Below is a small trained network, with its code and all its weights. Each question gives an input and a class and asks what happens when units are switched off, that is, made to give their printed mean instead of their output.

import numpy as np


def w(rows, s, z=0):
    codes = np.array(rows[::2]) - 128.0
    scale = np.full(codes.shape[1], s)
    scale[-1] = z or s
    return codes * scale


def norm(h):
    return h / np.sqrt((h * h).mean(-1, keepdims=True) + 1e-5)


def f(y):
    return np.maximum(y, 0)


def log_softmax(a):
    a = a - a.max(-1, keepdims=True)
    return a - np.log(np.exp(a).sum(-1, keepdims=True))


def net(x, mask):
    res = np.array(x, float).reshape(1, 4) / 4 @ E
    u = 0
    for l in range(4):
        y = f(norm(res) @ A[l][:, :-1].T + A[l][:, -1])
        res = res + np.where(mask[u : u + 5], y, B[l][:, -1]) @ B[l][:, :-1]
        u += 5
    return log_softmax(norm(res)[-1] @ U[:, :-1].T + U[:, -1])


A, B = {}, {}
E = w([
[93,95,142,162,85,141,134,108,245,124,141],'x0',
[63,202,114,182,74,82,193,88,107,154,109],'x1',
[164,140,94,132,134,128,144,149,163,143,88],'x2',
[206,85,106,141,116,123,191,80,116,131,185],'x3',
],0.012)
A[0] = w([
[85,146,117,109,87,100,96,188,160,120,106,170],'0.n0',
[163,168,119,113,58,72,115,106,74,136,107,169],'0.n1',
[185,170,28,105,127,99,180,181,197,169,59,52],'0.n2',
[74,167,193,134,103,123,85,73,82,100,254,57],'0.n3',
[138,104,146,166,89,107,89,94,219,117,130,2],'0.n4',
],0.0077,0.0059)
B[0] = w([
[146,138,152,142,172,100,82,110,160,111,138,253],'0.n0',
[162,162,149,120,180,173,130,156,106,87,122,234],'0.n1',
[64,64,25,58,128,44,118,118,121,113,138,210],'0.n2',
[86,40,6,126,151,87,119,149,140,122,114,224],'0.n3',
[90,117,132,85,220,156,178,99,112,147,98,189],'0.n4',
],0.014,0.0049)
A[1] = w([
[173,139,87,144,128,126,184,60,115,139,163,72],'1.n0',
[138,112,104,132,174,134,112,126,182,53,144,158],'1.n1',
[63,209,108,198,77,82,218,100,102,118,110,103],'1.n2',
[87,133,129,152,113,152,138,144,207,149,166,40],'1.n3',
[167,173,176,123,1,162,90,167,97,115,164,2],'1.n4',
],0.0098,0.0054)
B[1] = w([
[114,72,205,198,138,67,81,114,119,234,183,176],'1.n0',
[119,191,145,112,11,144,71,72,95,44,193,254],'1.n1',
[180,87,142,128,104,163,91,201,183,13,99,196],'1.n2',
[127,122,127,100,194,117,176,121,40,96,9,151],'1.n3',
[152,131,136,47,157,235,63,47,117,67,64,128],'1.n4',
],0.011,0.0088)
A[2] = w([
[101,185,203,159,163,103,58,103,124,163,68,120],'2.n0',
[168,93,176,189,137,97,162,84,150,205,223,2],'2.n1',
[106,121,221,163,174,168,229,69,228,90,82,65],'2.n2',
[65,96,178,108,142,79,156,2,169,115,135,235],'2.n3',
[181,252,140,157,95,92,129,61,31,96,154,178],'2.n4',
],0.0089,0.0028)
B[2] = w([
[174,116,169,164,95,75,184,80,120,250,163,188],'2.n0',
[83,127,211,193,73,68,82,158,91,219,52,179],'2.n1',
[197,225,78,117,232,134,175,147,55,165,109,174],'2.n2',
[93,211,98,89,202,164,158,208,104,174,73,253],'2.n3',
[62,166,98,100,141,217,196,171,229,161,68,219],'2.n4',
],0.011,0.0078)
A[3] = w([
[47,49,54,99,167,69,90,84,155,137,139,144],'3.n0',
[185,131,152,177,133,110,134,100,133,42,105,72],'3.n1',
[116,246,136,182,90,33,60,93,137,159,152,2],'3.n2',
[59,155,144,149,132,74,179,59,169,147,114,41],'3.n3',
[149,142,110,159,113,96,150,175,161,114,81,41],'3.n4',
],0.011,0.0044)
B[3] = w([
[79,80,10,141,20,72,173,191,43,119,94,255],'3.n0',
[199,176,154,71,130,201,76,126,136,100,206,158],'3.n1',
[110,100,193,233,122,72,124,128,66,195,171,214],'3.n2',
[159,94,171,118,122,121,20,98,159,131,145,170],'3.n3',
[142,34,185,71,95,117,99,39,118,95,182,172],'3.n4',
],0.012,0.0069)
U = w([
[71,36,60,72,128,22,95,148,53,100,122,177],'0',
[141,184,152,87,248,166,182,177,50,170,55,142],'1',
[159,117,230,191,85,51,59,98,70,214,142,152],'2',
[211,119,194,71,71,206,57,115,178,37,174,135],'3',
[65,179,91,144,55,159,159,165,140,165,135,179],'4',
[124,136,98,210,67,109,210,57,209,151,214,9],'5',
],0.014,0.011)

Each question gives the input, the list of numbers given to net, and the class t.
The units are the neurons (one row each of A and B). Each row of codes is followed by its name. A weight is (code - 128) times the scale printed after its matrix; where a second scale follows, it is the last column's (A, B and U).
mask holds one flag per neuron, layer by layer. A switched-off neuron (its flag False) gives its mean, the last column of its row in B, instead of its output. The means were averaged over made-up inputs and are rounded, as every weight is.
A unit's drop is (log p(t) with every unit on - log p(t) with that unit switched off) / (log p(t) with every unit on - log p(t) with every unit switched off).
The circuit of an input: a set's keep is (log p(t) with only the set's units on - log p(t) with every unit switched off) / (log p(t) with every unit on - log p(t) with every unit switched off). Starting from the 12 units with the biggest drops (on a tie, the unit counted first), units are removed one at a time, each time the one whose removal leaves the highest keep (on an exact tie, the one counted first), for as long as the keep stays at least 0.8.
units of the circuit, in order: the units of the circuit, biggest drop first
top k neurons: the k neurons with the biggest drops, biggest first
top k neurons in layer l: the k neurons of layer l with the biggest drops, biggest first
drop of u: that unit's drop, to one decimal
input [8,6,-7,-1], class 1: top 2 neurons in layer 0	[0.n2, 0.n4]
input [1,4,6,-3], class 0: units of the circuit, in order	[0.n2]
input [8,-8,7,2], class 1: units of the circuit, in order	[0.n4, 2.n2]
input [-7,2,-6,-8], class 2: units of the circuit, in order	[2.n0, 3.n2]
input [-3,-7,4,-8], class 2: top 2 neurons	[2.n0, 1.n2]
input [-4,0,-4,-5], class 2: top 2 neurons in layer 2	[2.n0, 2.n3]
input [0,-3,2,-2], class 4: units of the circuit, in order	[1.n1, 2.n4]
input [0,2,6,7], class 2: top 3 neurons	[1.n0, 2.n1, 0.n3]
input [4,-5,4,3], class 3: top 3 neurons	[0.n3, 1.n1, 3.n0]
input [-6,4,-3,5], class 1: top 3 neurons	[0.n1, 1.n1, 2.n4]
input [7,7,0,6], class 1: top 3 neurons	[2.n2, 1.n1, 0.n4]
input [-6,7,-5,6], class 3: top 3 neurons	[1.n2, 2.n3, 0.n2]
input [4,-1,-4,6], class 2: top 2 neurons	[2.n1, 1.n0]
input [0,4,0,-4], class 2: top 2 neurons	[0.n0, 2.n0]
input [2,1,5,8], class 2: units of the circuit, in order	[1.n0]
input [6,6,-4,8], class 2: top 2 neurons	[1.n0, 2.n1]
input [-6,2,-3,1], class 1: top 3 neurons	[0.n1, 1.n1, 3.n0]
input [4,5,-4,-1], class 3: top 2 neurons	[1.n2, 0.n2]
input [8,5,7,2], class 1: top 2 neurons in layer 0	[0.n4, 0.n3]
input [5,4,-8,-2], class 0: units of the circuit, in order	[0.n3]
input [-1,4,-2,-1], class 3: drop of 1.n2	0.2
